Below is a small trained network, with its code and all its weights. Each question gives an input and a class and asks what happens when units are switched off, that is, made to give their printed mean instead of their output.

import numpy as np


def w(rows, s, z=0):
    codes = np.array(rows[::2]) - 128.0
    scale = np.full(codes.shape[1], s)
    scale[-1] = z or s
    return codes * scale


def norm(h):
    return h / np.sqrt((h * h).mean(-1, keepdims=True) + 1e-5)


def f(y):
    return np.maximum(y, 0)


def log_softmax(a):
    a = a - a.max(-1, keepdims=True)
    return a - np.log(np.exp(a).sum(-1, keepdims=True))


def net(x, mask):
    res = np.array(x, float).reshape(1, 4) / 4 @ E
    u = 0
    for l in range(4):
        y = f(norm(res) @ A[l][:, :-1].T + A[l][:, -1])
        res = res + np.where(mask[u : u + 5], y, B[l][:, -1]) @ B[l][:, :-1]
        u += 5
    return log_softmax(norm(res)[-1] @ U[:, :-1].T + U[:, -1])


A, B = {}, {}
E = w([
[201,196,140,38,156,13,147,167],'x0',
[203,155,149,101,17,160,93,84],'x1',
[75,185,110,90,88,170,97,242],'x2',
[200,111,157,252,141,95,56,217],'x3',
],0.0014)
A[0] = w([
[115,145,157,144,127,140,128,133,58],'L0N0',
[63,136,13,66,81,187,66,250,6],'L0N1',
[9,56,162,134,236,83,212,223,17],'L0N2',
[35,55,148,138,230,78,196,207,29],'L0N3',
[97,164,136,68,49,110,157,77,94],'L0N4',
],0.0021,0.0022)
B[0] = w([
[117,103,114,136,161,127,110,140,128],'L0N0',
[86,195,251,216,149,68,207,72,233],'L0N1',
[183,236,48,140,118,171,28,45,245],'L0N2',
[182,233,53,156,132,176,20,54,231],'L0N3',
[181,107,126,137,209,177,134,174,236],'L0N4',
],0.003,0.0011)
A[1] = w([
[54,133,90,66,124,119,182,102,34],'L1N0',
[139,82,125,155,114,100,102,184,15],'L1N1',
[177,137,140,120,156,80,134,127,91],'L1N2',
[198,132,183,97,2,155,115,112,6],'L1N3',
[87,169,150,116,103,142,117,189,36],'L1N4',
],0.0043,0.0019)
B[1] = w([
[204,125,165,98,158,195,133,156,221],'L1N0',
[171,132,158,115,158,193,162,165,158],'L1N1',
[59,95,107,129,68,152,107,153,209],'L1N2',
[71,183,33,152,253,119,80,99,249],'L1N3',
[116,155,173,173,122,77,185,79,186],'L1N4',
],0.0042,0.002)
A[2] = w([
[65,89,151,200,97,220,111,142,63],'L2N0',
[183,2,93,156,153,72,155,15,80],'L2N1',
[172,200,128,45,118,31,153,194,102],'L2N2',
[47,73,112,166,97,204,151,101,6],'L2N3',
[111,122,128,73,91,152,145,81,54],'L2N4',
],0.0028,0.0012)
B[2] = w([
[131,92,108,52,107,28,128,106,246],'L2N0',
[35,244,184,138,71,108,164,200,248],'L2N1',
[60,2,110,137,76,112,100,44,232],'L2N2',
[122,77,96,55,100,33,76,122,207],'L2N3',
[175,128,126,143,181,141,141,186,173],'L2N4',
],0.0033,0.0016)
A[3] = w([
[164,124,150,67,154,181,108,120,131],'L3N0',
[99,183,211,163,106,98,192,100,1],'L3N1',
[214,99,152,215,136,104,84,225,114],'L3N2',
[78,2,104,100,68,79,111,96,11],'L3N3',
[140,147,99,77,152,53,126,132,217],'L3N4',
],0.0036,0.00058)
B[3] = w([
[229,91,150,194,131,133,169,170,196],'L3N0',
[128,171,190,182,100,117,139,245,215],'L3N1',
[139,124,138,4,143,201,233,61,250],'L3N2',
[156,69,131,113,103,68,89,191,230],'L3N3',
[83,84,119,208,98,177,86,110,218],'L3N4',
],0.0039,0.0021)
U = w([
[110,197,29,155,189,151,43,52,195],'0',
[208,89,175,43,159,217,247,125,151],'1',
[91,1,116,100,61,44,56,140,133],'2',
[55,218,233,197,87,94,180,176,130],'3',
[175,139,117,176,125,115,96,184,2],'4',
],0.0067,0.003)

Each question gives the input, the list of numbers given to net, and the class t.
The units are the neurons (one row each of A and B). Each row of codes is followed by its name. A weight is (code - 128) times the scale printed after its matrix; where a second scale follows, it is the last column's (A, B and U).
mask holds one flag per neuron, layer by layer. A switched-off neuron (its flag False) gives its mean, the last column of its row in B, instead of its output. The means were averaged over made-up inputs and are rounded, as every weight is.
A unit's drop is (log p(t) with every unit on - log p(t) with that unit switched off) / (log p(t) with every unit on - log p(t) with every unit switched off).
The circuit of an input: a set's keep is (log p(t) with only the set's units on - log p(t) with every unit switched off) / (log p(t) with every unit on - log p(t) with every unit switched off). Starting from the 12 units with the biggest drops (on a tie, the unit counted first), units are removed one at a time, each time the one whose removal leaves the highest keep (on an exact tie, the one counted first), for as long as the keep stays at least 0.8.
circuit, biggest first: the units of the circuit, biggest drop first
most important unit: the unit with the biggest drop
top k neurons: the k neurons with the biggest drops, biggest first
top k neurons in layer l: the k neurons of layer l with the biggest drops, biggest first
input [-7,-3,8,-8], class 1: circuit, biggest first : (L1N0 L1N3)
input [3,7,3,7], class 0: most important unit : L1N3
input [-2,-4,-5,-2], class 3: top 2 neurons : (L2N1 L1N3)
input [-8,-6,6,4], class 2: circuit, biggest first : (L2N0 L2N3)
input [6,2,-8,3], class 3: circuit, biggest first : (L2N1 L3N1)
input [6,-6,-1,1], class 0: circuit, biggest first : (L0N3 L0N2)
input [8,4,2,7], class 2: top 2 neurons : (L2N2 L1N0)
input [-4,-2,-6,1], class 3: top 2 neurons : (L2N1 L1N2)
input [3,-2,-4,3], class 3: circuit, biggest first : (L2N1 L1N3)
input [7,-5,4,2], class 2: top 3 neurons : (L2N2 L1N3 L3N3)
input [-4,0,1,-5], class 1: top 3 neurons : (L1N0 L1N2 L2N2)
input [6,-5,0,2], class 2: top 3 neurons : (L2N2 L1N3 L1N2)
input [-7,-4,7,5], class 2: top 4 neurons : (L2N0 L2N3 L2N1 L1N3)
input [2,-5,5,7], class 1: most important unit : L3N2
input [-4,-2,2,5], class 1: top 2 neurons in layer 1 : (L1N1 L1N2)
input [1,-5,-7,6], class 3: top 2 neurons in layer 2 : (L2N1 L2N4)
input [-5,4,2,6], class 1: top 2 neurons : (L3N2 L1N1)
input [-4,6,-3,7], class 1: top 2 neurons : (L3N2 L0N2)
input [-7,7,7,7], class 0: top 2 neurons : (L1N3 L1N0)
input [8,3,4,6], class 2: top neuron in layer 1 : (L1N0)
